Here is a tiny trained network, its code and every weight. The questions are about switching its units off for an input and a target symbol, where a switched-off unit gives its printed mean instead of its output.

import numpy as np


def w(rows, s, z=0):
    codes = np.array(rows[::2]) - 128.0
    scale = np.full(codes.shape[1], s)
    scale[-1] = z or s
    return codes * scale


def f(y):
    return np.maximum(y, 0)


def softmax(a):
    e = np.exp(a - a.max(-1, keepdims=True))
    return e / e.sum(-1, keepdims=True)


def log_softmax(a):
    a = a - a.max(-1, keepdims=True)
    return a - np.log(np.exp(a).sum(-1, keepdims=True))


def net(x, mask):
    ids = ['εηθλμπσφψω'.index(c) for c in x.split()]
    T = len(ids)
    res = E[ids] + P[:T]
    u = 0
    for l in range(3):
        q, k, v = (res @ M[l].T for M in (Q, K, V))
        z = softmax(np.where(np.tri(T) > 0, q @ k.T / 3**0.5, -1e9)) @ v
        res = res + np.where(mask[u], z, O[l][:, -1]) @ O[l][:, :-1]
        u += 1
        y = f(res @ A[l][:, :-1].T + A[l][:, -1])
        res = res + np.where(mask[u : u + 4], y, B[l][:, -1]) @ B[l][:, :-1]
        u += 4
    return log_softmax(res[-1] @ U[:, :-1].T + U[:, -1])


Q, K, V, O, A, B = {}, {}, {}, {}, {}, {}
E = w([
[232,153,126,99,125,134,94,161,78,119,123],'ε',
[85,158,91,100,73,149,141,121,152,50,191],'η',
[124,209,92,141,166,111,169,97,196,142,125],'θ',
[88,146,106,122,86,179,97,132,192,46,26],'λ',
[92,85,66,212,164,122,125,125,161,128,120],'μ',
[110,176,194,255,28,138,141,158,106,153,71],'π',
[120,25,101,85,185,82,165,121,89,79,77],'σ',
[127,108,150,136,174,178,52,71,169,204,98],'φ',
[167,86,105,157,165,187,133,17,122,117,84],'ψ',
[120,108,241,190,125,85,65,145,83,107,142],'ω',
],0.019)
P = w([
[175,208,122,254,254,113,28,136,53,54,103],'0',
[52,110,76,73,147,111,23,96,101,94,73],'1',
[129,119,114,88,168,120,70,108,127,106,108],'2',
[126,130,106,73,158,105,92,127,135,104,121],'3',
[169,142,145,90,178,125,114,138,137,127,150],'4',
[120,174,130,61,135,101,120,142,148,119,128],'5',
[144,174,132,82,145,121,155,163,155,134,148],'6',
[152,205,145,100,135,140,191,177,148,154,154],'7',
[130,206,163,80,140,115,156,156,144,118,162],'8',
],0.0074)
Q[0] = w([
[176,102,247,148,41,119,53,215,2,123,59],'0.h1',
[58,166,234,218,100,79,169,227,125,150,178],'0.h1',
[139,116,60,89,124,91,194,162,95,48,142],'0.h1',
],0.0071)
K[0] = w([
[135,144,97,133,251,132,57,118,97,14,144],'0.h1',
[80,196,113,254,148,128,79,112,45,55,73],'0.h1',
[136,53,172,87,125,71,240,143,89,24,150],'0.h1',
],0.0063)
V[0] = w([
[199,225,99,85,124,139,68,195,183,198,59],'0.h1',
[85,74,252,5,182,111,104,141,192,50,117],'0.h1',
[164,107,22,79,165,83,207,136,174,137,102],'0.h1',
],0.0038)
O[0] = w([
[124,132,37,142,182,116,32,186,72,195,38,82],'0.h1',
[101,255,154,104,181,179,142,175,43,136,109,207],'0.h1',
[151,108,108,173,158,56,205,134,172,155,48,251],'0.h1',
],0.0095,0.0018)
A[0] = w([
[107,221,174,114,138,134,118,171,29,159,212,91],'0.n1',
[59,97,139,146,154,139,174,113,113,196,212,26],'0.n2',
[97,81,114,196,154,71,164,191,66,102,93,113],'0.n3',
[193,147,2,153,99,116,47,142,79,68,152,249],'0.n4',
],0.0059,0.0019)
B[0] = w([
[60,198,43,117,131,94,111,51,147,38,161,184],'0.n1',
[69,154,67,31,198,74,161,60,52,122,198,133],'0.n2',
[2,104,182,234,210,141,168,189,208,140,67,230],'0.n3',
[248,180,133,185,95,61,186,114,181,112,229,254],'0.n4',
],0.0072,0.0038)
Q[1] = w([
[86,210,254,248,75,97,90,195,113,109,194],'1.h1',
[117,194,12,120,235,121,153,141,239,98,123],'1.h1',
[70,80,139,76,124,218,151,171,50,152,91],'1.h1',
],0.0063)
K[1] = w([
[148,134,134,211,149,122,131,124,105,2,128],'1.h1',
[111,115,143,86,126,144,246,228,112,169,93],'1.h1',
[102,64,52,44,154,94,56,106,193,98,144],'1.h1',
],0.007)
V[1] = w([
[167,194,63,97,254,134,129,68,110,166,165],'1.h1',
[148,37,156,135,159,81,123,70,12,167,62],'1.h1',
[31,204,235,58,129,45,178,212,88,142,60],'1.h1',
],0.0051)
O[1] = w([
[42,127,145,155,106,132,84,107,9,69,118,253],'1.h1',
[109,83,195,170,61,116,181,126,64,170,120,214],'1.h1',
[144,194,116,144,141,154,209,153,166,187,116,177],'1.h1',
],0.011,0.0035)
A[1] = w([
[179,107,130,83,100,180,178,122,148,161,78,5],'1.n1',
[171,158,101,106,75,164,124,107,126,79,185,143],'1.n2',
[165,150,99,145,66,105,1,109,107,121,168,116],'1.n3',
[173,148,116,65,147,154,116,100,171,148,128,135],'1.n4',
],0.0077,0.0027)
B[1] = w([
[113,101,131,146,131,147,52,88,113,52,141,178],'1.n1',
[99,71,170,169,142,150,200,254,66,118,111,184],'1.n2',
[147,112,118,33,124,159,127,127,158,209,91,255],'1.n3',
[89,25,60,178,99,79,138,126,68,174,97,155],'1.n4',
],0.0097,0.0098)
Q[2] = w([
[147,105,153,156,95,126,97,165,146,162,162],'2.h1',
[232,131,107,136,131,111,158,130,79,22,133],'2.h1',
[115,128,94,124,159,99,204,254,104,109,170],'2.h1',
],0.0083)
K[2] = w([
[175,40,123,153,142,100,40,204,192,196,212],'2.h1',
[164,62,184,112,133,74,207,163,54,3,136],'2.h1',
[58,154,189,91,158,57,200,233,168,215,51],'2.h1',
],0.0052)
V[2] = w([
[151,142,93,129,245,117,165,164,129,125,130],'2.h1',
[151,205,79,67,88,253,154,163,89,202,167],'2.h1',
[179,141,114,198,141,181,193,176,95,96,153],'2.h1',
],0.005)
O[2] = w([
[113,1,212,153,232,49,131,30,39,117,95,173],'2.h1',
[167,84,34,131,3,193,158,129,79,85,236,3],'2.h1',
[117,118,65,9,85,207,86,80,105,135,43,97],'2.h1',
],0.0056,0.0051)
A[2] = w([
[142,27,97,139,78,47,153,89,91,120,55,252],'2.n1',
[88,90,119,149,120,139,109,159,158,16,115,131],'2.n2',
[148,188,120,183,156,126,134,84,195,220,158,233],'2.n3',
[142,255,93,209,175,110,46,112,99,96,153,199],'2.n4',
],0.0072,0.0014)
B[2] = w([
[96,246,170,119,36,185,148,74,201,126,246,246],'2.n1',
[139,211,195,233,205,158,52,124,71,126,112,164],'2.n2',
[107,154,196,87,135,106,186,170,34,50,101,186],'2.n3',
[65,2,84,55,140,113,161,68,230,152,131,176],'2.n4',
],0.0074,0.011)
U = w([
[191,103,129,60,121,152,149,146,157,149,92,196],'ε',
[102,126,119,112,160,154,127,138,82,70,155,20],'η',
[87,105,63,74,120,100,132,111,155,108,81,114],'θ',
[168,214,107,109,169,170,92,153,184,120,79,112],'λ',
[113,103,118,228,164,96,99,115,106,126,150,127],'μ',
[134,141,106,142,127,104,156,141,167,132,204,213],'π',
[133,138,167,117,140,88,198,129,75,143,111,226],'σ',
[102,81,101,154,142,123,97,124,54,254,63,122],'φ',
[110,122,141,125,83,143,108,23,89,97,140,87],'ψ',
[154,120,151,114,126,100,123,127,145,141,91,4],'ω',
],0.0068,0.0019)

Each question gives the input, a string of symbols that net reads in full, and the target symbol t.
The units are the heads (3 rows each of Q, K, V and O) and the neurons (one row each of A and B). Each row of codes is followed by its name. A weight is (code - 128) times the scale printed after its matrix; where a second scale follows, it is the last column's (O, A, B and U).
mask holds one flag per unit, layer by layer, with each layer's heads first. A switched-off unit (its flag False) gives its mean, the last column of its rows in O or B, instead of its output. The means were averaged over made-up inputs and are rounded, as every weight is.
A unit's drop is (log p(t) with every unit on - log p(t) with that unit switched off) / (log p(t) with every unit on - log p(t) with every unit switched off).
The circuit of an input: a set's keep is (log p(t) with only the set's units on - log p(t) with every unit switched off) / (log p(t) with every unit on - log p(t) with every unit switched off). Starting from the 12 units with the biggest drops (on a tie, the unit counted first), units are removed one at a time, each time the one whose removal leaves the highest keep (on an exact tie, the one counted first), for as long as the keep stays at least 0.8.
circuit, biggest first: the units of the circuit, biggest drop first
most important unit: the unit with the biggest drop
k most important neurons: the k neurons with the biggest drops, biggest first
k most important neurons of layer l: the k neurons of layer l with the biggest drops, biggest first
input ε σ θ ψ η σ θ λ ω, target φ: 2 most important neurons -> 1.n3, 1.n2
input σ η φ ψ ψ θ π η ε, target π: circuit, biggest first -> 1.h1, 1.n4, 0.n1, 0.n4
input θ ψ θ ψ ω, target μ: 4 most important neurons -> 0.n3, 0.n4, 2.n2, 2.n3
input η σ μ θ λ ψ ε η π, target λ: circuit, biggest first -> 1.h1
input μ λ π, target ω: circuit, biggest first -> 2.h1, 0.h1, 1.h1
input θ η σ π, target μ: circuit, biggest first -> 0.n3, 1.n3, 0.h1
input σ θ ψ ψ ψ ψ ψ, target ψ: 2 most important neurons -> 2.n1, 0.n3
input ψ φ ψ θ, target θ: 3 most important neurons -> 2.n4, 1.n2, 2.n1
input λ ω ψ ψ ψ μ μ, target μ: 2 most important neurons -> 1.n3, 2.n2
input λ ε ψ μ, target μ: circuit, biggest first -> 2.n2, 1.n3
input θ σ θ η ω μ η ψ π, target μ: circuit, biggest first -> 0.h1, 0.n3, 1.n3
input ψ μ ψ μ η ψ π ε η, target π: 4 most important neurons -> 1.n4, 2.n1, 0.n4, 1.n2
input φ η η λ ψ σ σ η π, target π: circuit, biggest first -> 2.h1, 1.n3, 0.h1, 1.h1
input π ψ ψ ψ θ, target π: 3 most important neurons -> 1.n4, 2.n1, 0.n3
input ψ φ η, target η: 2 most important neurons -> 1.n2, 2.n2
input θ θ ψ σ ε φ, target φ: circuit, biggest first -> 2.n1, 0.h1
input μ θ ψ λ η ψ ψ ω, target ω: circuit, biggest first -> 0.h1, 1.h1, 2.h1, 1.n3
input ψ σ π ψ σ ε μ η, target σ: 2 most important neurons -> 1.n2, 0.n3
input μ ψ ψ ψ ψ σ φ, target φ: most important unit -> 0.h1
input ψ ψ π, target ψ: most important unit -> 1.h1
input ω σ ψ μ π, target η: circuit, biggest first -> 0.h1, 0.n1, 1.n2
input π ω ψ φ φ θ μ, target π: 3 most important neurons of layer 1 -> 1.n3, 1.n4, 1.n1
input σ η ψ η ψ ψ σ θ, target σ: circuit, biggest first -> 2.n3, 1.h1, 0.h1
input ε ε ψ ω, target φ: circuit, biggest first -> 1.n3, 0.h1
